Here is a tiny trained network, its code and every weight. The questions are about switching its units off for an input and a class, where a switched-off unit gives its printed mean instead of its output.

import numpy as np


def w(rows, s, z=0):
    codes = np.array(rows[::2]) - 128.0
    scale = np.full(codes.shape[1], s)
    scale[-1] = z or s
    return codes * scale


def f(y):
    return np.maximum(y, 0)


def log_softmax(a):
    a = a - a.max(-1, keepdims=True)
    return a - np.log(np.exp(a).sum(-1, keepdims=True))


def net(x, mask):
    res = np.array(x, float).reshape(1, 8) / 4 @ E
    y = f(res @ A[0][:, :-1].T + A[0][:, -1])
    res = res + np.where(mask, y, B[0][:, -1]) @ B[0][:, :-1]
    return log_softmax(res[-1] @ U[:, :-1].T + U[:, -1])


A, B = {}, {}
E = w([
[129,94,242,83,153],'x0',
[207,112,80,46,100],'x1',
[174,248,109,149,172],'x2',
[67,179,123,96,157],'x3',
[159,127,133,153,114],'x4',
[49,105,30,153,137],'x5',
[61,126,132,122,1],'x6',
[190,38,128,182,143],'x7',
],0.0091)
A[0] = w([
[105,98,94,43,115,160],'n0',
[190,118,164,89,107,140],'n1',
[86,203,110,92,150,154],'n2',
[153,182,177,103,218,79],'n3',
[97,191,110,113,123,106],'n4',
[138,217,227,116,227,91],'n5',
[128,77,86,5,135,125],'n6',
[186,100,147,59,117,104],'n7',
[185,107,157,76,80,128],'n8',
[161,168,166,116,199,92],'n9',
[160,130,190,115,92,65],'n10',
[160,182,117,125,160,61],'n11',
[163,195,131,117,150,67],'n12',
[103,206,128,85,95,88],'n13',
[144,185,109,117,2,178],'n14',
[177,82,131,180,97,94],'n15',
[105,113,82,55,170,136],'n16',
[140,140,144,110,145,42],'n17',
[114,132,188,135,184,83],'n18',
[86,139,147,172,149,102],'n19',
[180,94,31,158,168,49],'n20',
[164,191,173,111,208,122],'n21',
[157,126,78,147,154,124],'n22',
[175,131,45,163,149,138],'n23',
[195,121,129,122,89,107],'n24',
[81,149,190,211,149,105],'n25',
[113,104,80,144,98,92],'n26',
[73,232,170,85,24,34],'n27',
[152,47,111,142,91,253],'n28',
[109,204,76,121,118,144],'n29',
[174,54,106,152,143,115],'n30',
],0.012,0.0049)
B[0] = w([
[93,124,152,101,105,189],'n0',
[205,109,178,161,132,201],'n1',
[1,124,147,77,97,205],'n2',
[118,171,95,81,193,221],'n3',
[33,131,113,99,94,180],'n4',
[138,163,118,116,195,254],'n5',
[110,96,177,103,163,198],'n6',
[175,73,163,131,106,197],'n7',
[225,89,166,209,95,201],'n8',
[132,150,63,68,188,207],'n9',
[211,141,122,151,139,177],'n10',
[100,175,102,131,138,179],'n11',
[128,171,88,109,145,186],'n12',
[66,182,84,130,122,189],'n13',
[200,102,92,187,94,225],'n14',
[52,88,132,71,132,182],'n15',
[127,127,176,108,117,178],'n16',
[125,160,129,125,133,142],'n17',
[176,113,134,119,170,180],'n18',
[178,106,163,137,121,165],'n19',
[105,168,58,176,74,199],'n20',
[115,165,86,74,182,231],'n21',
[153,135,94,149,76,176],'n22',
[84,180,101,161,71,208],'n23',
[128,107,174,147,90,180],'n24',
[192,68,181,148,132,194],'n25',
[89,173,118,121,104,167],'n26',
[132,146,56,160,73,222],'n27',
[63,115,137,166,50,222],'n28',
[60,149,114,131,74,206],'n29',
[54,158,115,113,97,194],'n30',
],0.0089,0.012)
U = w([
[26,119,226,127,161,141],'0',
[128,100,209,188,102,234],'1',
[65,188,45,151,145,112],'2',
[150,157,186,133,254,4],'3',
],0.0093,0.0029)

Each question gives the input, the list of numbers given to net, and the class t.
The units are the neurons (one row each of A and B). Each row of codes is followed by its name. A weight is (code - 128) times the scale printed after its matrix; where a second scale follows, it is the last column's (A, B and U).
mask holds one flag per neuron, in row order. A switched-off neuron (its flag False) gives its mean, the last column of its row in B, instead of its output. The means were averaged over made-up inputs and are rounded, as every weight is.
A unit's drop is (log p(t) with every unit on - log p(t) with that unit switched off) / (log p(t) with every unit on - log p(t) with every unit switched off).
The circuit of an input: a set's keep is (log p(t) with only the set's units on - log p(t) with every unit switched off) / (log p(t) with every unit on - log p(t) with every unit switched off). Starting from the 12 units with the biggest drops (on a tie, the unit counted first), units are removed one at a time, each time the one whose removal leaves the highest keep (on an exact tie, the one counted first), for as long as the keep stays at least 0.8.
units of the circuit, in order: the units of the circuit, biggest drop first
unit that matters most: the unit with the biggest drop
top k neurons: the k neurons with the biggest drops, biggest first
drop of u: that unit's drop, to one decimal
input [3,3,-5,-7,-3,0,-7,-4], class 1: units of the circuit, in order : (n8; n7)
input [6,7,-5,2,-5,8,8,-2], class 0: unit that matters most : n6
input [2,-6,5,-8,1,5,5,6], class 0: top 3 neurons : (n15; n8; n14)
input [6,-7,1,-2,4,-4,8,-7], class 1: units of the circuit, in order : (n25; n14)
input [-4,-5,-4,0,-2,-3,-1,4], class 0: units of the circuit, in order : (n14; n27)
input [-4,-3,-4,8,-3,-1,-7,2], class 3: units of the circuit, in order : (n27; n28; n29)
input [-2,8,4,-6,5,-7,-2,-2], class 1: top 2 neurons : (n8; n24)
input [6,4,6,7,-3,6,3,8], class 0: top 2 neurons : (n27; n14)
input [0,-7,1,2,-8,1,4,1], class 0: top 2 neurons : (n14; n8)
input [4,-8,-3,-1,-6,8,3,-2], class 0: top 2 neurons : (n14; n8)
input [-4,-1,-8,6,6,-8,3,-6], class 1: drop of n30 : 0.2
input [7,7,6,-6,-6,7,-2,-2], class 3: drop of n28 : 0.2
input [4,1,2,5,-6,-6,-2,-3], class 3: drop of n5 : 0.1
input [7,5,2,-7,-4,1,0,-6], class 3: unit that matters most : n28
